Here is a tiny trained network, its code and every weight. The questions are about switching its units off for an input and a target symbol, where a switched-off unit gives its printed mean instead of its output.

import numpy as np


def w(rows, s, z=0):
    codes = np.array(rows[::2]) - 128.0
    scale = np.full(codes.shape[1], s)
    scale[-1] = z or s
    return codes * scale


def f(y):
    return y / 2 * (1 + np.tanh(0.7978845608 * (y + 0.044715 * y**3)))


def softmax(a):
    e = np.exp(a - a.max(-1, keepdims=True))
    return e / e.sum(-1, keepdims=True)


def log_softmax(a):
    a = a - a.max(-1, keepdims=True)
    return a - np.log(np.exp(a).sum(-1, keepdims=True))


def net(x, mask):
    ids = ['αβγδεζηθλσφψω'.index(c) for c in x.split()]
    T = len(ids)
    res = E[ids] + P[:T]
    u = 0
    for l in range(2):
        r = res
        for j in range(3):
            rows = slice(4 * j, 4 * j + 4)
            q, k, v = (r @ M[l][rows].T for M in (Q, K, V))
            z = softmax(np.where(np.tri(T) > 0, q @ k.T / 4**0.5, -1e9)) @ v
            o = O[l][rows]
            res = res + np.where(mask[u + j], z, o[:, -1]) @ o[:, :-1]
        u += 3
        y = f(res @ A[l][:, :-1].T + A[l][:, -1])
        res = res + np.where(mask[u : u + 4], y, B[l][:, -1]) @ B[l][:, :-1]
        u += 4
    return log_softmax(res[-1] @ U[:, :-1].T + U[:, -1])


Q, K, V, O, A, B = {}, {}, {}, {}, {}, {}
E = w([
[126,162,128,107,135,183],'α',
[152,100,249,156,34,144],'β',
[34,108,126,172,126,104],'γ',
[221,106,114,132,205,14],'δ',
[112,118,129,86,177,162],'ε',
[128,215,151,154,106,140],'ζ',
[78,73,139,71,142,140],'η',
[8,148,207,132,130,127],'θ',
[52,216,96,66,160,80],'λ',
[122,75,109,133,132,78],'σ',
[88,108,169,51,96,97],'φ',
[161,173,119,174,90,66],'ψ',
[92,122,59,169,89,211],'ω',
],0.018)
P = w([
[167,78,127,9,179,50],'0',
[120,91,138,35,214,75],'1',
[119,96,105,43,201,77],'2',
[63,96,136,95,254,119],'3',
[82,102,110,90,239,121],'4',
[83,110,105,92,223,106],'5',
[75,122,83,107,208,105],'6',
[59,125,80,139,238,131],'7',
[69,134,72,133,223,120],'8',
[63,142,74,136,230,132],'9',
[52,113,65,154,232,146],'10',
],0.0045)
Q[0] = w([
[148,205,168,103,65,160],'0.h1',
[108,123,119,91,72,61],'0.h1',
[121,172,70,130,184,137],'0.h1',
[212,179,157,234,1,119],'0.h1',
[119,80,197,205,216,100],'0.h2',
[128,199,144,213,122,108],'0.h2',
[86,173,109,143,213,111],'0.h2',
[126,84,141,109,115,56],'0.h2',
[65,23,172,183,120,163],'0.h3',
[94,173,122,98,237,163],'0.h3',
[122,160,105,120,72,210],'0.h3',
[103,170,127,99,113,95],'0.h3',
],0.0093)
K[0] = w([
[123,116,149,154,29,144],'0.h1',
[106,193,175,122,118,142],'0.h1',
[90,140,76,113,152,86],'0.h1',
[168,70,254,151,31,198],'0.h1',
[109,123,217,152,86,170],'0.h2',
[124,24,141,122,132,105],'0.h2',
[135,125,163,170,69,47],'0.h2',
[97,218,106,99,69,144],'0.h2',
[129,167,98,82,236,154],'0.h3',
[76,88,172,104,130,194],'0.h3',
[93,119,42,125,107,81],'0.h3',
[109,160,151,96,69,121],'0.h3',
],0.0098)
V[0] = w([
[13,177,2,80,149,82],'0.h1',
[241,225,96,135,191,143],'0.h1',
[116,34,62,126,227,151],'0.h1',
[96,134,172,136,180,57],'0.h1',
[87,155,79,88,154,95],'0.h2',
[120,116,177,217,129,103],'0.h2',
[150,111,170,225,220,70],'0.h2',
[178,85,145,145,180,72],'0.h2',
[54,88,123,85,148,181],'0.h3',
[176,82,136,142,71,177],'0.h3',
[169,152,121,157,164,181],'0.h3',
[95,91,91,113,143,40],'0.h3',
],0.0061)
O[0] = w([
[136,255,126,74,178,58,253],'0.h1',
[187,182,109,146,73,168,75],'0.h1',
[181,152,83,49,105,64,184],'0.h1',
[128,170,97,162,67,60,223],'0.h1',
[68,93,95,123,208,95,160],'0.h2',
[197,137,111,52,121,117,135],'0.h2',
[86,168,115,172,124,30,143],'0.h2',
[133,113,117,41,176,96,144],'0.h2',
[196,130,76,71,93,99,202],'0.h3',
[180,141,177,169,240,142,68],'0.h3',
[182,140,115,93,79,247,75],'0.h3',
[71,108,127,115,81,184,194],'0.h3',
],0.0048,0.0053)
A[0] = w([
[163,76,123,40,226,110,69],'0.n1',
[165,216,2,43,160,111,241],'0.n2',
[180,54,230,168,160,47,61],'0.n3',
[55,25,167,160,159,59,252],'0.n4',
],0.0059,0.002)
B[0] = w([
[119,24,56,80,128,186,169],'0.n1',
[74,2,219,238,228,207,255],'0.n2',
[135,8,129,130,170,66,147],'0.n3',
[113,144,9,84,113,75,213],'0.n4',
],0.0056,0.0086)
Q[1] = w([
[56,128,100,104,181,103],'1.h1',
[98,104,146,149,165,116],'1.h1',
[180,117,115,166,154,149],'1.h1',
[140,127,129,36,121,124],'1.h1',
[129,122,89,171,115,144],'1.h2',
[133,120,160,114,113,50],'1.h2',
[122,80,120,159,156,162],'1.h2',
[156,152,66,137,125,100],'1.h2',
[255,136,85,118,95,174],'1.h3',
[101,146,68,167,127,149],'1.h3',
[44,135,106,151,192,83],'1.h3',
[211,131,118,127,136,107],'1.h3',
],0.012)
K[1] = w([
[58,36,159,187,93,116],'1.h1',
[157,147,148,133,90,123],'1.h1',
[131,203,90,66,103,110],'1.h1',
[148,129,155,171,152,45],'1.h1',
[129,105,140,151,70,67],'1.h2',
[164,159,108,115,165,110],'1.h2',
[179,19,197,185,146,84],'1.h2',
[183,134,86,111,83,139],'1.h2',
[145,131,116,45,50,172],'1.h3',
[93,77,116,254,176,206],'1.h3',
[121,103,196,234,194,100],'1.h3',
[137,172,185,101,46,167],'1.h3',
],0.0095)
V[1] = w([
[149,123,191,130,208,100],'1.h1',
[96,88,137,179,58,173],'1.h1',
[113,104,185,103,178,68],'1.h1',
[125,167,82,123,48,169],'1.h1',
[175,137,196,122,117,157],'1.h2',
[139,109,161,184,140,129],'1.h2',
[155,94,151,144,113,162],'1.h2',
[151,194,139,91,135,174],'1.h2',
[102,62,181,142,94,45],'1.h3',
[224,143,66,184,161,104],'1.h3',
[161,188,180,84,152,90],'1.h3',
[165,65,62,151,1,155],'1.h3',
],0.007)
O[1] = w([
[106,121,108,176,205,175,140],'1.h1',
[109,79,129,166,21,208,141],'1.h1',
[118,127,132,93,176,156,198],'1.h1',
[114,93,97,109,132,156,60],'1.h1',
[109,152,115,98,180,132,54],'1.h2',
[101,145,60,136,87,102,126],'1.h2',
[90,189,71,104,112,98,104],'1.h2',
[75,98,159,117,169,86,36],'1.h2',
[133,182,78,118,78,138,205],'1.h3',
[254,124,82,98,139,83,102],'1.h3',
[134,195,206,124,206,102,106],'1.h3',
[174,105,163,125,45,123,9],'1.h3',
],0.0073,0.011)
A[1] = w([
[179,103,169,67,178,124,248],'1.n1',
[163,167,142,160,125,206,200],'1.n2',
[101,178,125,53,85,100,144],'1.n3',
[137,166,192,1,119,196,255],'1.n4',
],0.0091,0.0065)
B[1] = w([
[245,194,121,59,123,127,253],'1.n1',
[121,22,225,198,119,2,200],'1.n2',
[17,136,117,178,42,27,186],'1.n3',
[151,235,167,133,62,240,228],'1.n4',
],0.0078,0.0037)
U = w([
[94,177,158,72,84,54,79],'α',
[166,42,103,60,161,26,99],'β',
[108,108,80,203,69,173,216],'γ',
[172,141,117,128,136,202,201],'δ',
[70,142,80,120,92,26,46],'ε',
[119,140,30,40,124,195,2],'ζ',
[90,71,59,65,125,30,147],'η',
[118,6,181,139,111,103,108],'θ',
[214,221,40,213,125,76,217],'λ',
[169,149,207,197,120,2,206],'σ',
[93,145,106,6,98,116,59],'φ',
[181,178,161,199,123,151,248],'ψ',
[93,142,92,149,174,117,13],'ω',
],0.0072,0.004)

Each question gives the input, a string of symbols that net reads in full, and the target symbol t.
The units are the heads (4 rows each of Q, K, V and O) and the neurons (one row each of A and B). Each row of codes is followed by its name. A weight is (code - 128) times the scale printed after its matrix; where a second scale follows, it is the last column's (O, A, B and U).
mask holds one flag per unit, layer by layer, with each layer's heads first. A switched-off unit (its flag False) gives its mean, the last column of its rows in O or B, instead of its output. The means were averaged over made-up inputs and are rounded, as every weight is.
A unit's drop is (log p(t) with every unit on - log p(t) with that unit switched off) / (log p(t) with every unit on - log p(t) with every unit switched off).
k most important neurons: the k neurons with the biggest drops, biggest first
k most important neurons of layer l: the k neurons of layer l with the biggest drops, biggest first
which heads matter: for each layer, one digit per head in row order, 1 if its drop is at least 0.15 and else 0, layers parted by /
input ω φ β θ, target γ: which heads matter : 110 / 101
input γ γ η δ η σ σ, target λ: 2 most important neurons of layer 0 : [0.n2; 0.n3]
input β σ α α ω ω σ η σ, target γ: which heads matter : 100 / 101
input ζ σ γ γ ε ζ σ ψ ζ ψ, target σ: which heads matter : 000 / 001
input α λ θ, target ω: which heads matter : 100 / 101
input σ σ ζ β γ θ δ γ σ, target λ: which heads matter : 001 / 001
input ε γ θ λ ζ θ η, target ω: which heads matter : 100 / 001
input γ ω γ γ ε λ σ ω ε, target ω: 2 most important neurons : [0.n2; 0.n4]
input η ω γ γ σ β α φ η, target γ: 3 most important neurons : [1.n1; 1.n4; 0.n3]
input ψ φ ω σ ω, target θ: which heads matter : 000 / 001
input δ δ γ ζ ε φ β β ω ψ η, target γ: which heads matter : 101 / 100
input ω ω ε γ β σ ψ α, target γ: 2 most important neurons : [1.n1; 0.n3]
input α δ φ θ, target λ: which heads matter : 000 / 101
input ζ ω σ ψ θ, target ε: which heads matter : 000 / 100
input η α β γ ω δ α, target λ: which heads matter : 001 / 011
input β ω ω ε δ β, target γ: which heads matter : 100 / 110
input γ λ ζ η ε σ, target ω: which heads matter : 100 / 001
input φ σ θ β φ, target γ: which heads matter : 100 / 101
input ε γ σ ε η, target ζ: 4 most important neurons : [1.n4; 1.n2; 0.n1; 1.n1]
input σ α γ φ ζ, target σ: which heads matter : 000 / 000
input ψ α ω ψ β θ, target γ: 2 most important neurons : [1.n4; 1.n1]
input λ φ γ λ ω γ α δ θ, target λ: 2 most important neurons : [0.n2; 0.n3]
input σ ψ γ ε σ, target β: 3 most important neurons of layer 0 : [0.n2; 0.n4; 0.n1]
input ω β ψ θ ε λ γ ω, target ω: 2 most important neurons of layer 0 : [0.n2; 0.n4]
input β σ ψ, target γ: 2 most important neurons : [1.n1; 0.n4]
input α η ω ψ γ σ, target β: 2 most important neurons : [0.n2; 1.n4]
input ω ψ α, target ψ: most important neuron of layer 1 : [1.n4]
input ψ ε ψ σ β α σ, target γ: 2 most important neurons of layer 1 : [1.n1; 1.n2]
input σ γ α ζ φ, target α: most important neuron of layer 1 : [1.n3]
input γ δ γ η, target λ: 3 most important neurons : [0.n2; 0.n3; 1.n1]
